[[128 141]
 [119 153]
 [120 126]
 [123 120]
 [122 126]]
->
[[128 141]
 [119 153]]

[[151 147 138 146 107]
 [156 153 147 153 102]]
->
[[151 147]
 [156 153]]

[[116 147 147 150 148]
 [106 154 154 156 155]
 [116 140 142 144 141]
 [128 127 128 127 127]
 [115 141 142 144 142]]
->
[[116 147]
 [106 154]]

[[145 157 144]
 [130 153 139]
 [145 157 144]]
->
[[145 157]
 [130 153]]

[[122 129 120 118 134]
 [119 145 120 147 134]
 [113 157 124 147 134]]
->
[[122 129]
 [119 145]]

[[109 102 132 139]
 [146 154 125 118]
 [117 126 143 148]
 [127 106 112 111]
 [117 126 142 147]]
->
[[109 102]
 [146 154]]

[[131 142 116 141 153]
 [114 117 123 152 107]]
->
[[131 142]
 [114 117]]
---
[[112 109 111]
 [109 103 110]]
->
[[112 109 111]]

[[141 106]
 [152 109]
 [152 108]
 [140 107]
 [152 109]
 [150 106]
 [141 106]
 [141 107]
 [140 107]
 [145 105]]
->
[[141 106]
 [152 108]
 [152 109]
 [141 106]
 [140 107]]

[[108 106 103 107 150 106 106 113 107]
 [112 110 108 111 146 110 110 115 111]]
->
[[108 106 103 107 150 106 106 113 107]]

[[106 127]
 [150 129]
 [106 128]
 [105 128]
 [147 130]
 [149 128]
 [151 128]
 [106 127]]
->
[[106 127]
 [106 128]
 [147 130]
 [151 128]]

[[142 125 132 126 116 103 134 134 146 140 130]
 [141 129 121 123 138 128 116 129 130 131 125]]
->
[[142 125 132 126 116 103 134 134 146 140 130]]

[[111 147 130 119 146 127 124 122 125 132 107 128 110 134]
 [119 137 122 140 143 138 132 116 128 146 106 130 113 135]
 [120 136 122 114 149 131 133 115 117 150 135 128  99 131]
 [119 140 121 116 146 131 135 115 117 150 117 127 101 136]]
->
[[111 147 130 119 146 127 124 122 125 132 107 128 110 134]
 [120 136 122 114 149 131 133 115 117 150 135 128  99 131]]

[[152 125 113]
 [158 146 112]
 [128 139 117]
 [134 141 115]
 [137 115 119]
 [134 142 113]
 [152 124 110]]
->
[[152 125 113]
 [128 139 117]
 [137 115 119]
 [152 124 110]]

[[125 148 139 134 140 145 139 120 123 139 132]
 [121 131 122 142 140 104 118 127 121 119 119]
 [144 136 112 121 152 127 131 117 129 122 130]
 [142 141 107 120 140 135 139 126 137 123 133]
 [132 110 127 110 124 108 118 126 128 115 130]
 [136 128 144 102 117 138 130 125 126 128 141]
 [117 126 137 138 157 117 124 122 123 122 128]]
->
[[125 148 139 134 140 145 139 120 123 139 132]
 [144 136 112 121 152 127 131 117 129 122 130]
 [132 110 127 110 124 108 118 126 128 115 130]
 [117 126 137 138 157 117 124 122 123 122 128]]

[[135 130 134 143 127 153]
 [106 131 112 132 129 114]
 [109 135 111 133 135 112]
 [143 129 127 140 126 152]
 [153 123 122 116 118 133]
 [141 129 128 141 126 153]
 [149 130 133 109 128 118]
 [147 133 134 110 132 115]]
->
[[135 130 134 143 127 153]
 [109 135 111 133 135 112]
 [153 123 122 116 118 133]
 [149 130 133 109 128 118]]
---
[[133 134 135 130 109 135]
 [134 136 136 132 106 137]]
->
[[134 136 136 132 106 137]
 [133 134 135 130 109 135]]

[[111 141 123 131 135 138 113 113 151]
 [119 122 104 111 126 124 117 124 149]
 [108 127 145 141 124 116 116 112 134]
 [113 128 148 139 124 115 121 111 129]
 [145 129 116 104 127 126 135 119 131]
 [137 134 153 142 129 130 138 127 109]
 [138 138 154 130 127 123 137 105 117]]
->
[[145 129 116 104 127 126 135 119 131]
 [138 138 154 130 127 123 137 105 117]
 [137 134 153 142 129 130 138 127 109]
 [119 122 104 111 126 124 117 124 149]
 [113 128 148 139 124 115 121 111 129]
 [111 141 123 131 135 138 113 113 151]
 [108 127 145 141 124 116 116 112 134]]

[[114 128 122 128 122 102 125 127]
 [140 129 128 125 133 130 112 128]]
->
[[140 129 128 125 133 130 112 128]
 [114 128 122 128 122 102 125 127]]

[[132 131 145 141]
 [118 132 115 117]
 [141 140 124 127]
 [106 145 116 106]
 [149 106 110 123]
 [120 151 141 130]
 [127 112 111 131]
 [124 113 117 126]]
->
[[149 106 110 123]
 [141 140 124 127]
 [132 131 145 141]
 [127 112 111 131]
 [124 113 117 126]
 [120 151 141 130]
 [118 132 115 117]
 [106 145 116 106]]

[[147 100 130]
 [140 101 129]
 [136 107 126]
 [119 112 135]
 [127 123 138]]
->
[[147 100 130]
 [140 101 129]
 [136 107 126]
 [127 123 138]
 [119 112 135]]

[[118 126 130 138 137 134 120 141 144 133 136 152 121]
 [135 118 130 123 120 123 130 122 124 119 129 121 132]
 [139 133 129 116 134 122 132 116 146 136 138 146 134]
 [107 138 127 139 123 133 117 136 123 133 128 122 114]
 [112 126 126 143 122 133 116 142 125 127 128 125 117]
 [137 126 131 128 141 123 139 123 142 131 141 150 134]
 [111 123 131 143 130 134 119 144 129 123 129 130 119]]
->
[[139 133 129 116 134 122 132 116 146 136 138 146 134]
 [137 126 131 128 141 123 139 123 142 131 141 150 134]
 [135 118 130 123 120 123 130 122 124 119 129 121 132]
 [118 126 130 138 137 134 120 141 144 133 136 152 121]
 [112 126 126 143 122 133 116 142 125 127 128 125 117]
 [111 123 131 143 130 134 119 144 129 123 129 130 119]
 [107 138 127 139 123 133 117 136 123 133 128 122 114]]
---
[[123 124 123 130 135 116 138 130 125 131 128 123 129]
 [131 133 128 132 137 129 114 137 117 117 127 101 147]
 [133 132 132 126 121 139 120 125 132 127 128 135 125]
 [128 126 132 129 128 125 138 137 134 115 123 124 131]]
->
[[123 131 133 128]
 [124 133 132 126]
 [123 128 132 132]
 [130 132 126 129]
 [135 137 121 128]
 [116 129 139 125]
 [138 114 120 138]
 [130 137 125 137]
 [125 117 132 134]
 [131 117 127 115]
 [128 127 128 123]
 [123 101 135 124]
 [129 147 125 131]]

[[135 111 109 137 122 100 110]
 [109 141 148 124 153 130 140]
 [138 126 124 117 124 154 129]
 [131 132 127 125 117 132 139]]
->
[[135 109 138 131]
 [111 141 126 132]
 [109 148 124 127]
 [137 124 117 125]
 [122 153 124 117]
 [100 130 154 132]
 [110 140 129 139]]

[[133 131 135 134 119 125 128 117 129 126 136 132 131]
 [134 122 121 130 141 132 124 117 122 131 131 124 131]
 [122 124 127 123 125 121 129 121 156 132 125 126 124]]
->
[[133 134 122]
 [131 122 124]
 [135 121 127]
 [134 130 123]
 [119 141 125]
 [125 132 121]
 [128 124 129]
 [117 117 121]
 [129 122 156]
 [126 131 132]
 [136 131 125]
 [132 124 126]
 [131 131 124]]

[[140 124]
 [106 124]
 [146 130]
 [121 114]
 [139 129]
 [151 131]
 [140 124]]
->
[[140 106 146 121 139 151 140]
 [124 124 130 114 129 131 124]]

[[147 105 130]
 [107 129 105]
 [128 143 140]
 [118 151 106]
 [135 138 133]]
->
[[147 107 128 118 135]
 [105 129 143 151 138]
 [130 105 140 106 133]]

[[147 121 122 111 128 128 133 138 123 129 128 121 128]
 [152 113 127 128 123 129 134 129 124 128 129 128 125]
 [135 123 121 133 129 124 132 129 127 135 127 127 125]]
->
[[147 152 135]
 [121 113 123]
 [122 127 121]
 [111 128 133]
 [128 123 129]
 [128 129 124]
 [133 134 132]
 [138 129 129]
 [123 124 127]
 [129 128 135]
 [128 129 127]
 [121 128 127]
 [128 125 125]]
---
[[127 143 130]
 [133 155 141]
 [131 127 131]]
->
[[127 143]
 [133 155]]

[[138 119 113]
 [125 100 145]
 [138 128 110]
 [121 129 131]]
->
[[138 119]
 [125 100]]

[[134 130 125 129]
 [122 130 124 126]
 [105 125 128 143]]
->
[[134 130]
 [122 130]]

[[105 142 117 135]
 [103 125 120 129]]
->
[[105 142]
 [103 125]]

[[133 158 129 127 106]
 [130 123 150 129 125]
 [131 130 130 130 129]]
->
[[133 158]
 [130 123]]

[[115 155 145 113 156]
 [127 119 110 119 124]
 [126 118 102 122 117]]
->
[[115 155]
 [127 119]]
